Each row is shifted at random along 4 fixed directions that mean nothing.
Known rows, with every way that one mark hangs from another:
j117{j30{j105{j208 j298{j569{j36}}}}}: [-219  108   87  142   56   81   36  159 -211 -368   49  143  -23   62
  188   73 -156  320 -388 -101 -275  240   -1  146 -262 -100  302  156
  115   38   -4 -131 -327  314 -262  195  181  172  -56 -209 -263  116
  148  498  292 -176 -137  272  -44  303 -228]
j208{j30{j105{j298{j569}}} j713}: [  -6   45   71  152    9 -145  109  -54 -237 -289 -139  350 -118  345
 -118  -27 -239  340 -293  -34 -123   84  -31  199 -362 -161  212   46
  202  181 -148  -87 -387  421 -174  159  127  218 -165 -209  -41   16
  109  424  308 -115 -208   52 -137  261 -284]
j735{j105{j713 j765}}: [-144   82  -74 -167  -64   39   54   27 -314   80  236  -18   62  -83
 -183 -219   37   71   77 -157  -47 -135  -61  276   50  269  -52   32
 -169 -106 -163 -202 -113  148  166  232  393   88  -68 -272  -62    1
   84   30    3  -47  192   -6 -160  -47  -46]
j208{j30{j105{j713}}}: [-229  151  280 -115 -118   15  264  155 -276 -190  265   66 -124  -92
  -85   29 -134  167 -283 -130 -221   37 -216   10 -141  225 -160  263
  112  -95 -280 -433 -342    1  -22  -35  169  284   33 -512 -327 -217
  -74  403  355 -212  132 -168  -15  199 -325]
j765{j36{j298{j569{j758}} j735{j713{j105{j208}}}}}: [-222  -65  104  275 -169  -35 -118   85 -221 -292  119  185  -16  350
  231  138  -54  566 -457 -137 -368  320  -60   99 -136  -80  446  128
   -8  -89   27 -228 -464  192 -271  149  412  -18  -76 -165 -169   49
  229  410  272 -289   93  321 -299  227 -200]
j758{j569{j36 j298} j922{j30{j117}}}: [-207  -42 -132  205  -73  -16  121  184 -139 -185 -297  202  -14  140
 -101 -361 -214  358 -386  118 -194 -116  -47  210 -239 -223  169  -27
  -46  105 -247 -192 -366   83 -134  436   29  471 -153 -128  145  244
   53  -39  -22   77 -132  118 -138   49  162]
j30{j105{j765} j117}: [ -51  147  -10 -268 -133   12  260  148 -366  151  366 -190  -43 -250
 -282 -283    1 -257  226 -151 -130 -370 -163  350   65  256 -283   79
 -123 -115 -394 -183  -43 -134  240  442  234  238  -78 -173  -20  126
   -1  -99 -112   67   89 -130 -100 -192  113]
j30{j105 j117 j208}: [ -96  165  167  -65  -74  -74  274  246 -268 -423  213  235   16  302
    6  131  -78  272 -233   23 -277   41  117   -5 -233 -236   17   46
  102   85 -253  -37 -148  335  -61  149  101   88  -60  -55 -294  -65
   22  565  458 -105 -373  125  -46  239 -465]
j36{j298 j569{j758{j922{j30}}} j735 j765}: [  95  -82   41   56 -115  117  206  124 -227  151  291 -192   76   41
 -285 -225  -20  -93   29 -221  -54 -158  -55  611  -70   22   24  -62
   50   25 -200   40   73  -27   88  321  384   69 -514  113  110   32
 -146  -97 -237   60   59 -196 -214  -36  180]
j298{j569{j36{j765} j922{j713 j948{j758}}}}: [-220  -28  -69  204   20   78  -72  -18 -183 -127 -139  132  -36  141
  -21  -43   11  511 -320   65 -111  108  235  217 -106  -37  335  -44
  -88   54  -42 -238 -286  467 -163  143  246  290 -176 -247  -59   50
  102  109  185 -168  -71  143  -62  227    0]
j569{j36{j735{j713} j765} j298}: [-103  -25  277   91 -258   34  265  223 -201 -279    1   67  -63  411
 -173   22 -295  250 -470  151 -111  222 -114  174 -322 -323  -58  130
  180  271  -19 -127 -381  289 -160  114   90   70 -319 -326 -226 -159
   51  400  269 -169 -155 -218  151  270 -395]
j36{j298 j569{j758 j922{j30 j948}} j765}: [ -87   -8   51  -37  -20  197  258  168 -294  350  231 -359   36 -255
 -358 -202  -47 -146   19 -205 -131 -162 -127  466   44  213  -75   42
  -69  -25 -320 -185   56 -138   76  281  250  297 -371 -138   83  -41
 -174 -219 -190   -2  227 -261 -172   38  376]
j36{j298 j569{j758 j922} j735}: [  -5  -99  -81   92  -17  158  104   83 -340  231  162  -67  125   31
  -52  -88  -64  -10   -5 -245 -202  -82 -131  511   51   27  139    6
  -75  -36 -143  -31 -104  -35  123  328  461   88 -381   72  195  235
  -92 -141 -136   43  122   30 -259   -2  207]
j765{j36{j569{j298 j758 j922{j30}} j735{j713}}}: [-176 -201  -29  378   17   69  -39   67 -181  -77 -204  295   82  392
   67 -105 -124  495 -553   80 -141  159   25  475 -206 -231  494  -14
  -45   90  -89 -154 -309  236 -245  190  322  288 -334  -92  194  203
  101  -23   -2 -152  -52  104 -306  286   -1]
j117{j30{j105} j208{j713}}: [-179  116  -44   65   76  134   45   59 -288  -98  373   25   45  -83
  102   51  116  163 -107 -194 -225  -49   58   99   30  470  194   95
  -67 -259 -166 -342 -117   97   62  126  484  155  -49 -328 -120  234
  -16  122  242 -146  144   96 -223  171 -123]
j298{j569{j36 j922{j30{j105} j713 j948{j758}}}}: [-316  -21  -23  301  164    1 -106  -91 -119 -454 -243  394  -41  375
  106   27  -44  795 -611  112  -81  165  422  120 -269 -236  586  -42
   53   88  -36 -156 -257  729 -375   87  126  448 -116 -156 -162   47
  153  385  355 -177 -323  272 -144  524 -243]
j298{j569{j36 j922{j713}}}: [-235   20 -140  271   29    8   30  -61 -144 -208 -405  409  -25  336
   93 -111 -197  596 -427  169 -270   35   59   58 -169 -322  304   34
  -44   85  -62 -299 -581  265 -191  188   42  420  -77 -434   73  153
  118  112  197 -159  -26   66  -75  195  -47]
j758{j569{j36 j298} j922{j713}}: [-273   23 -189  194  -66  102   -2  125 -130 -186 -192  187  -33   55
  111 -177 -129  572 -470  -28 -342   33 -124 -125  -70   -9  258   23
 -256  -95  -35 -429 -652   32  -97  257  259  290  -39 -398   18  262
   70    1  138  -72  192  243 -124  -58  141]
j117{j30{j208{j713{j105}}}}: [ -26   67   30  -19  -21    7  109  -59 -238  -55  200   67   73   97
  -36 -129   17   63   -3  -55  -67 -198  200  244 -103  235   65  -85
   80  -17 -230  -98    8  275   64  253  309  143 -183 -195  -66  100
   12  163  213   -1 -101  -92 -266  135 -106]
j569{j758 j922{j30{j117 j208}}}: [-237  -10   18  105   38   38  216  230 -260  -19  -61  203  122  116
  -65 -145 -120  185 -234  105 -327 -162   33  353 -173 -183   31   -6
   48   22 -334 -180  -95   48   12  208   59  384 -168 -132  172   18
  -55   55  124 -110 -189 -102 -217  165   56]
j735{j105 j765{j36}}: [-270  118   82 -406 -189  130  230  205 -155  250  290 -431   -8 -314
 -221 -316  -81 -196  116 -177 -143 -278 -373  162   64  365 -497   27
 -130 -211 -328 -402 -288 -375  208  335  202  250 -145 -509  -16   54
   62 -111 -186   -7  435 -404   41 -290  147]
j758{j569{j298 j922{j30{j105 j208} j713 j948}}}: [-139   73  -82  161  134   -5  196   69 -217 -389 -214  325   34  411
  -65  -89 -155  528 -494  105 -180  -87  233   38 -256 -331  300 -129
  -81  194 -187  -38 -247  505 -145  274  -30  370 -257  -66  -26   45
    6  274  300  -25 -362  112 -312  199  -71]
j765{j36{j298{j569} j735{j713{j105{j208}}}}}: [-111  -21   12  274 -167  -59  -44 -108 -283 -197 -123  232  -80  239
  166 -219 -150  420 -315  -53 -347    2 -143  143    4  -66  375  110
 -108 -103 -172 -324 -658 -159 -206  468  219  272  -31 -333   44  259
  236   20   62  -76  224  206 -341    7  115]
j36{j569{j298 j758} j735{j105{j713}} j765}: [-120 -102   10  117 -191   15   22   58 -321  -33  117   99  118  217
  -69 -103  -32  277 -173 -156 -190  104 -105  383   18   17  321   72
 -173    7  -94  -93 -245   78  -73  256  493  147 -321  -22   76   10
  176   43  -69  -93  106  248 -302   32    9]
j105{j30{j117 j208} j298 j713 j765{j36{j569}}}: [-193   85  200  296 -205  -88   61  262 -390 -192  -86  263 -103  -43
   18 -150 -150  351 -437   19 -408   54 -273  371 -201   11  281  244
 -139   -6 -389 -448 -602 -188 -321  440  203  319   99 -395 -159    3
  156   12   92 -269  106  376 -287   98   70]
j208{j30 j713{j105{j298 j765{j36{j735}}}}}: [  52  -46  144   79 -128  -62  -53   16 -166  -80   94  -14 -140  113
 -181 -226  -86  -45  -68  -81  216 -117   -9  605 -247  176   46 -107
  197  183 -197  -29  -38  452  -76  364  326   22 -322  -89 -161  129
   58  199   -8   -2 -166 -152 -257   44  -76]
j713{j105{j208 j298}}: [-236  155  183  -29  -95   56  161  122 -310 -167   22   61  -45  -70
   12  -85 -189  147 -273 -123 -389   22 -204   23  -34 -134  -35  211
   -3  -28 -240 -379 -514  -87  -81  189  115  254   47 -437 -182   20
   69  360  281  -42   91   95 -173  102  -63]
j117{j208{j30{j105{j298{j569{j922}}}} j713}}: [ -96   56  -63   76   44  111  204  149 -382   -5   47   76  -16  -98
 -110  -75 -162  111  -54 -220 -216 -169 -342  299 -164  180 -117  151
   -5  -37 -175 -348 -248  -82  104  251  241  296 -192 -377   99  227
  -83   82   87 -116  128 -102 -214  -40  188]
j758{j569 j922{j713}}: [ -10   23 -345  126   87   13  -91  -85 -141 -173   -7  315   67  280
   40 -130  140  486 -186  -62 -103  -31  285   68  -57    8  383 -230
 -221  -71  -35  -59 -259  528   82  169  416    8 -104   -5   53  253
   20   63  199   26  -50  302 -264   -1 -119]
j713{j105{j30{j117 j208} j298 j765{j36}}}: [ -80  140  285  -32 -187  -60  126  367 -245 -266  244  -26  -41   37
  -73  -25  -49   89 -177  -51  -76   38  -20  372 -327   -1  -13   74
  121  142 -263  -56    4  418 -209  294  209  -63  -96  -56 -443  -78
   39  470  203 -100 -309  142 -170  178 -239]
j117{j30 j208{j713{j105}}}: [-135   20 -116  228   49  -26  -29 -197 -233 -105  -42  264   85  216
   39 -151   37  271 -136   23 -158 -180  249  247   -2  109  366  -26
   16  -66 -249 -264 -203  263  -58  277  335  343 -122 -283   97  264
  137   59  170   11  -43   97 -430  231  -50]
j117{j208{j30 j713}}: [-241  -47  -41  379   84 -100  -39  -99 -197 -243 -277  463  -37  343
   54  -80 -132  458 -419  119 -314   -2  118  154 -106  -99  406    3
   95   -5 -266 -429 -555  217 -175  138  135  388  -72 -451  147  153
  144  182  364 -171  -37   86 -312  309 -170]
j117{j208{j30 j713{j105{j298{j569}}}}}: [ -17   90  173  -88 -120  -65  287  168 -328  -90  197  -99  -60   86
 -309   54 -176  -56  -33 -191  -79  -69 -186  286 -365   89 -335  105
  268  164 -111 -145  -68  268  100  174  148   84 -292 -297 -169 -108
  -74  504  271 -156  -36 -213 -129  114 -183]
j208{j30{j105 j117}}: [  -8   52   72 -107   -9  -61  168  100 -229 -161  215  120  -34   92
 -119 -132  -16    2  -22  -56  -18 -109  119  300 -158  143   19  -25
  145   28 -330   20   75  383   40  244  135  198 -117   16 -121   57
  -28  249  207   40 -283  -21  -95  153 -240]
j948{j922{j569{j36 j298 j758} j713}}: [-213   18   23  -86   16  189   95  337 -204  -39  147 -111   51  -24
   -1  147  -83  232 -374 -114 -180  102  -11  138 -328   67  -26    3
  -16   32   99  -79 -103  371   62  -15  304   92 -253 -159 -203   43
 -148  301  253 -200   44   64   49  131  -88]
j298{j569{j36{j765} j758 j922{j30}}}: [-204  -53  -72   81   -6   53  143   87 -125  151 -106  -77   27    9
 -214 -258 -137   75  -89   84  -95 -175  -29  519 -154 -139  -43  -39
   70   98 -150 -192  -97  110  -51  222  131  410 -361 -212  214   24
   26  -39 -190  -90   15 -323  -65   83  195]
j36{j298{j569{j922}} j735}: [-122   29  -12  228  -88   85  186   25 -318  -64 -139  176    6  207
   70  -54 -252  314 -240 -107 -394   64 -234  119  -15 -228  251  221
  -35    8 -180 -252 -577 -152 -102  214  175  227 -202 -268  104  182
  -59   48   63  -57  158   60 -138  114   42]
j948{j922{j569{j36{j298 j765}} j713{j105{j30}}}}: [  36   90  182 -146 -228   90  324  119 -275   -9  122 -223  -52  -67
 -305 -280 -171  -42  -79  -83   22 -360 -117  348 -274   58 -300   71
  100  123 -247  -76  -83   45    1  360   60  343 -308 -253 -229  -80
 -173   51  -65  102   43 -308  -63    0  177]
j948{j36 j758 j922{j569 j713}}: [ -23   58  -23 -211   49  131    1   56 -325  -25  239  -96   12 -131
  -24  -28   53  111 -143 -142   -5 -160  168  334 -211  189 -108  -76
    0  -46  -49  -74  -77  351  216  164  391  133 -191 -104 -164  130
 -185  141  188    6   33   70  -17  134  -95]
j30{j105{j208 j298{j569{j758}} j713 j765} j117}: [  31   44 -164  -60  -16  -60   54  123 -510  241  158   24   15 -251
 -286 -337   -1 -195  216 -164 -203 -343 -231  749  -63  202 -104    2
 -208  -75 -214  -20  -25  -21  288  640  362  217  -57   10  222  176
  150 -209 -224  -28   52  164 -357 -341  391]
j105{j30{j117} j208 j298{j569{j758 j922}} j713}: [-171  -58  -47  371   58  -33  -26  158 -413 -118 -290  550   92  235
    0  -84 -136  428 -403   42 -325  172  -97  589 -332 -272  353  150
  -16   99 -156  -76 -312  337 -135  223  190  262   28  -87  134   43
  102  124  189 -195 -239  399 -359  245   -1]
j713{j105{j30{j208} j298{j569} j765}}: [ -89   97  -29   25  -70    5  -27   54 -329  -48  211  -52   43 -157
   65 -116   43  131   43 -280 -227  -42  -39  320   21  262  324   85
 -168 -128 -136 -180 -126  193 -149  310  413  -58  -83 -106 -124  172
   83  152   44  -66  138  374 -319    3   94]
j30{j105{j208 j298 j713 j765}}: [-179  178  166    6  -39   88   78  275 -376 -293  271  145  -42  -52
  -21  107  -50  255 -294 -168 -275  189 -170  150 -129   -6   50  225
  -62  -12  -78 -256 -312  244  -58   45  347  -69   91 -306 -415 -110
   50  510  375 -248  -24  229 -130  151 -292]
j948{j758{j569{j36{j765} j298}} j922{j713}}: [ -51   16   53 -102 -183  149  181  276 -267  -32  143 -207   -6  -42
 -208 -107  -93  142 -189  -39  -81 -110  -45  275 -282    2 -234  -31
  -14  147  -10 -142 -187  250  122  173  353  119 -365 -117 -122  -80
  -96  208   92  -43  -55  -87   40   33   18]
j117{j30{j105{j713 j765{j36{j298}}} j208}}: [ -56  119  -44  217   60   81 -112   40 -239 -104  156  150   10 -159
  234 -186   87  309 -121  -70 -238 -111   65  269   85  414  526    5
 -193 -221 -233 -286 -204   70 -169  414  536  116    5 -181 -122  260
  103 -102   -2  -80   99  256 -373   19  169]

Rows:
[-130  -34   38  113  -54  -66   90  -28 -244 -148 -284  332   93  368
 -172 -323 -259  301 -247   65 -191 -169  -91  359 -237 -208  128  -89
   19   92 -284 -123 -449  160 -126  428   73  250 -181 -303  189   49
  262   47   96   16 -140  -14 -273   59  -21]
j735{j105{j30{j208{j713}} j298} j765}
[ -83   32   27  248  106  -68   52  -16 -265 -295 -162  390  -55  257
  -35  -65 -179  324 -331   19 -204  -65    7  234 -218 -103  246    9
  135   71 -221 -254 -382  300 -125  253  179  314 -125 -289   31  163
  112  291  310  -63 -186   79 -291  228 -148]
j117{j208{j30{j105{j298}} j713}}
[-235   62   73  -35  -33  139  211  269 -217 -157  -91  -13    2   34
   -2   42 -264  251 -416  -16 -224   72 -113   68 -309 -254  -26  119
   46  149  -91 -197 -390  135  -95   58   88  288 -222 -293 -164  122
  -99  333  232  -60   14   33   97  200 -128]
j948{j922{j569{j36 j298}}}
[-122  -15  178  130 -212 -131  208  105 -376 -315 -134  372  -56  322
 -142 -117 -265  341 -361    4 -307   89 -175  202 -354 -242   61  229
  156  154 -245 -186 -433  135 -164  273  -93  312    2 -303  -66 -113
  163  403  360 -171 -160  111 -206  213 -165]
j735{j713{j105{j208{j30{j117}} j298{j569}}}}
[ -84   95   72  123  -87    7   61  208 -462    2   70  166  -11 -223
  -59 -242  -45   72 -118  -63 -299 -108 -183  448  -63  314  163  150
 -179 -119 -324 -269 -237  -33  -19  429  286  142  105 -261  -62   75
   -2 -143   77 -124   93  281 -261  -28  158]
j105{j30{j117 j208} j298 j713 j765}
[-272 -164  -63  137 -108   16   77   20  -33   32 -169   22   46  212
 -184 -289 -187  188 -223   41 -139 -195  -81  553 -209 -245   52  -98
   92   16 -159 -162 -293   10  -77  340  106  373 -392 -202  281  136
  136  -68 -225  -60   67 -263 -116  -45  106]
j298{j569{j36{j735{j765}} j758{j922{j30}}}}
[-104    7 -232  274   81  -52   -1  -76 -166 -344 -272  537   73  627
   48   14  -41  677 -444  151 -178  110  311   30 -200 -453  457 -124
  -61  181  -55  -46 -433  702 -121   34  202  129 -152  -52   27   67
   76  326  370  -82 -316  249 -250  310 -346]
j758{j569{j922{j713}}}
[ -59   71  123  -48   -9   15   74  254 -385  -79  321  102   15  -66
  -98  -81   83  -52 -109  -93  -71   62   45  461 -188  329  -65   65
   25  -52 -214   -1   95  385  148  188  240  -15   84 -111 -267  -60
 -111  189  314 -139 -129  148 -118  164 -242]
j105{j30{j117} j208 j713}
[ 121   73    6  122  160  -69   24  -38 -336  -72 -152  334   46  107
  -57 -229  -93   93 -155   79  -63 -112  153  542 -220    1  221 -143
   23   89 -181   53 -115  488    8  389  240  105  -92  -67   37  102
    3   44  176   57 -216  166 -268  124  -86]
j105{j30{j208} j298 j713}
[ -53    1   32  178  -55  -16  195   72 -199 -139  -89  310   57  457
 -158   28 -169  497 -426  -30 -323   86   12  142 -288 -457  159   18
   79  128 -103 -115 -440  237  -64  131  212  168 -254 -183   19 -129
   41  289  241 -110 -111   33 -209  202 -168]
j36{j298 j569{j758{j922{j713}}}}
[-156  103 -125  -65  -88   14   84  -47 -166 -186  135   56  -21  136
 -136  -75   71  407 -215 -165  -72  -76  150 -102  -73   66   80  -72
 -173  -59 -175 -216 -257  353   48  176  254  195  -82 -211 -200   55
    6  222  242   36   52  129 -255    5 -116]
j758{j569 j922{j713{j105} j948}}
[-182  -26  240  -56 -245   35  -30   40 -343 -258  364  -97  -39   69
  -95   60   25  295 -269 -213   34  188   46  324  -76  156  100  125
   -4   18 -123 -179 -194  258 -115  237  454  129 -220 -137 -389 -155
  108  326  164 -111   51  217  -81  303 -311]
j922{j948{j36{j569 j735{j105{j713}} j765} j758}}
[-228   40  114  259 -139   40   95  181 -369 -302 -177  436   22  238
  -54 -194 -147  428 -420   26 -284    5 -103  336 -214 -305  214  249
  -25  129 -301 -232 -381  232 -238  261   10  284   63 -311 -161  -35
   98  234  241 -116 -280  228 -377  214    3]
j569{j922{j713{j105{j30{j117} j208 j298 j765}}}}
[ -20  -22   23   48 -181 -111   93    2 -212  -97  -59  115   -1  360
 -219 -173 -111  301 -237   66  -20  -26   22  358 -196 -299  139   -7
  -32  233 -167 -126 -293  345 -180  342  254  154 -272 -181  -48   43
  261  215   31  -14 -115   33 -268  127 -126]
j735{j713{j105{j765{j36{j569{j298}}}}}}
[ -84  -76  -99  171   18  134  -42   61  -62 -173 -103  214  145  389
   -8 -232   18  541 -250  -22  -20    6  153  256 -102  -25  442 -156
 -109   51 -119   20  -86  418 -216  284  250  101 -276  -25  -15  109
   79   -6  -22  -40 -107   79 -254  155   63]
j735{j105 j765{j36{j298 j569{j922{j30 j713}}}}}
[-181  -38   44  -37    1  150  -77   97 -211 -160  323   78   52 -105
   71 -116  174  279 -153 -274  -98  -33  153  247  -53  343   69  -41
    5 -194 -106 -251  -14  325  101   36  398   54  -55 -189 -196   40
  -43  312  334  -82  -45  107 -290   61  -36]
j948{j758{j922{j713{j105{j208{j30}}}}}}
[-117   73  120  129 -119   17   31  107 -222 -239   36  113 -156 -130
   12  -87 -120  311 -228  -90 -156  108 -199  185 -141  252  219  178
   -2  -21  -98 -324 -328  142 -254  198  284  236  -30 -330 -242    0
   75  227  123 -193  112  122  -22   97  -21]
j208{j30{j105{j298{j569{j36{j765}}} j713}}}
[ -68  -16  -14  116 -223  142   93   30 -226 -153   88  117   90  328
   29   -4  -20  417 -108 -184 -225   39  -83   91   16   28  292  106
 -115  -31  -55  -69 -227  218  -96  162  314  -73 -230 -115 -121   89
  -48  137  108  -91   66   90 -211   25  -15]
j36{j298{j569{j922{j713{j105}}}} j735{j765}}
